Each row has a name. Each question is about the rows just above it.

[-7.189,4.989,0.661,2.789,4.633,5.438,-7.225,-4.547,-4.393,-7.149,6.750,3.393,4.540,2.161,0.977,-5.051,-7.232,-3.418,-3.445,-8.398,3.984,-0.447,6.234,-0.293,-0.245,-2.879,5.275,-7.039,5.136,-2.926,-5.064,-3.206,-3.427,-7.705,2.978,0.356,1.084,4.597,-0.280,-1.758,0.106]  J188
[-0.223,1.753,5.932,3.891,4.419,-8.028,-7.250,-7.194,7.263,5.258,4.436,-2.840,6.046,6.312,2.494,8.451,-6.068,-1.357,-0.118,-0.386,-6.873,2.339,6.614,-5.378,-3.725,-0.259,3.831,7.852,5.385,-4.834,-8.266,-4.248,-1.756,-2.070,4.312,6.558,-3.132,8.288,-0.508,5.717,6.842]  J237
[6.380,-4.825,-2.523,2.923,-7.349,8.157,6.189,-6.253,1.084,0.993,-1.365,0.343,-7.913,7.711,4.989,-3.401,-4.862,0.511,4.004,-3.418,-2.110,0.996,3.597,1.163,-5.554,3.860,7.909,-3.418,-8.098,-3.385,-7.574,0.499,5.667,3.410,2.292,1.085,1.431,0.347,7.972,-6.895,0.372]  J729
Whose row is [-7.189,4.989,0.661,2.789,4.633,5.438,-7.225,-4.547,-4.393,-7.149,6.750,3.393,4.540,2.161,0.977,-5.051,-7.232,-3.418,-3.445,-8.398,3.984,-0.447,6.234,-0.293,-0.245,-2.879,5.275,-7.039,5.136,-2.926,-5.064,-3.206,-3.427,-7.705,2.978,0.356,1.084,4.597,-0.280,-1.758,0.106]?  J188
Whose row is [-0.223,1.753,5.932,3.891,4.419,-8.028,-7.250,-7.194,7.263,5.258,4.436,-2.840,6.046,6.312,2.494,8.451,-6.068,-1.357,-0.118,-0.386,-6.873,2.339,6.614,-5.378,-3.725,-0.259,3.831,7.852,5.385,-4.834,-8.266,-4.248,-1.756,-2.070,4.312,6.558,-3.132,8.288,-0.508,5.717,6.842]?  J237

[-1.066,-0.841,-1.018,3.572,-1.853,-0.422,6.660,-0.732,-0.813,-1.309,4.333,-7.684,-0.792,0.390,-0.712,-7.897,1.721] = J829
[0.060,-1.070,0.065,0.787,-0.109,-0.751,-0.582,0.330,0.447,-0.002,0.808,2.559,0.238,-1.025,0.287,2.214,1.083] = J575
[0.099,-0.710,0.094,-0.179,0.360,-1.040,0.188,0.030,-0.192,5.247,-0.027,-0.049,0.079,-2.765,0.133,0.032,-0.406] = J392
[-1.096,-0.233,-1.239,2.765,-1.519,-0.248,6.078,-0.940,-0.759,-0.109,3.551,-6.762,-1.309,0.048,-1.138,-6.981,1.598] = J775
[-0.477,-0.029,-0.613,3.850,-1.249,0.306,6.146,-1.197,-0.400,-0.819,5.247,-7.278,-0.296,0.633,-0.544,-7.262,2.261] = J682
[-0.504,-2.092,-0.691,-2.074,-0.239,-1.657,-4.343,-0.771,-0.090,-0.667,-2.831,3.861,-0.492,-1.182,-0.593,3.126,-0.960] = J353
[-0.937,-0.743,-0.673,3.572,-1.945,-1.487,6.952,-0.787,-0.452,-0.915,4.761,-8.138,-0.979,0.190,-1.013,-7.777,2.501] = J51
[-0.477,-0.029,-0.613,3.850,-1.249,0.306,6.146,-1.197,-0.400,-0.108,5.247,-7.278,-0.172,-2.821,-0.346,0.022,0.614] = J857
The one value in J682 and J392:  [5.247]
The one value in J575 and J775:  [-0.109]

[-6.372,1.784,0.593,-8.537,-3.311,0.147,1.774,-9.650,-0.917,-2.348,8.357,-1.944,5.853,-1.760,3.392,9.190,7.678,-4.196] : J414
[-2.894,-3.416,-3.189,-8.402,1.878,-9.003,8.027,5.244,2.874,1.721,2.356,-0.376,-6.397,-1.717,5.970,3.760,1.627,-3.348] : J309
[5.435,-9.239,4.525,-0.762,-8.364,-5.551,-0.166,2.738,-8.939,-1.760,5.853,1.098,9.716,-8.820,6.232,5.660,-4.875,-4.516] : J617
[-7.733,3.557,-3.853,5.126,2.557,-7.619,-1.544,2.688,-6.857,8.776,9.717,6.520,8.190,-0.928,0.658,4.837,-0.744,-8.472] : J671
[-6.372,1.784,0.593,-8.537,9.716,0.147,1.774,-9.650,-0.917,-2.348,8.357,4.525,-1.759,-1.760,3.392,3.420,8.512,7.428] : J128
Whose row is [-7.733,3.557,-3.853,5.126,2.557,-7.619,-1.544,2.688,-6.857,8.776,9.717,6.520,8.190,-0.928,0.658,4.837,-0.744,-8.472]?  J671
Whose row is [-6.372,1.784,0.593,-8.537,-3.311,0.147,1.774,-9.650,-0.917,-2.348,8.357,-1.944,5.853,-1.760,3.392,9.190,7.678,-4.196]?  J414
[-6.372,1.784,0.593,-8.537,9.716,0.147,1.774,-9.650,-0.917,-2.348,8.357,4.525,-1.759,-1.760,3.392,3.420,8.512,7.428] is in which row?  J128

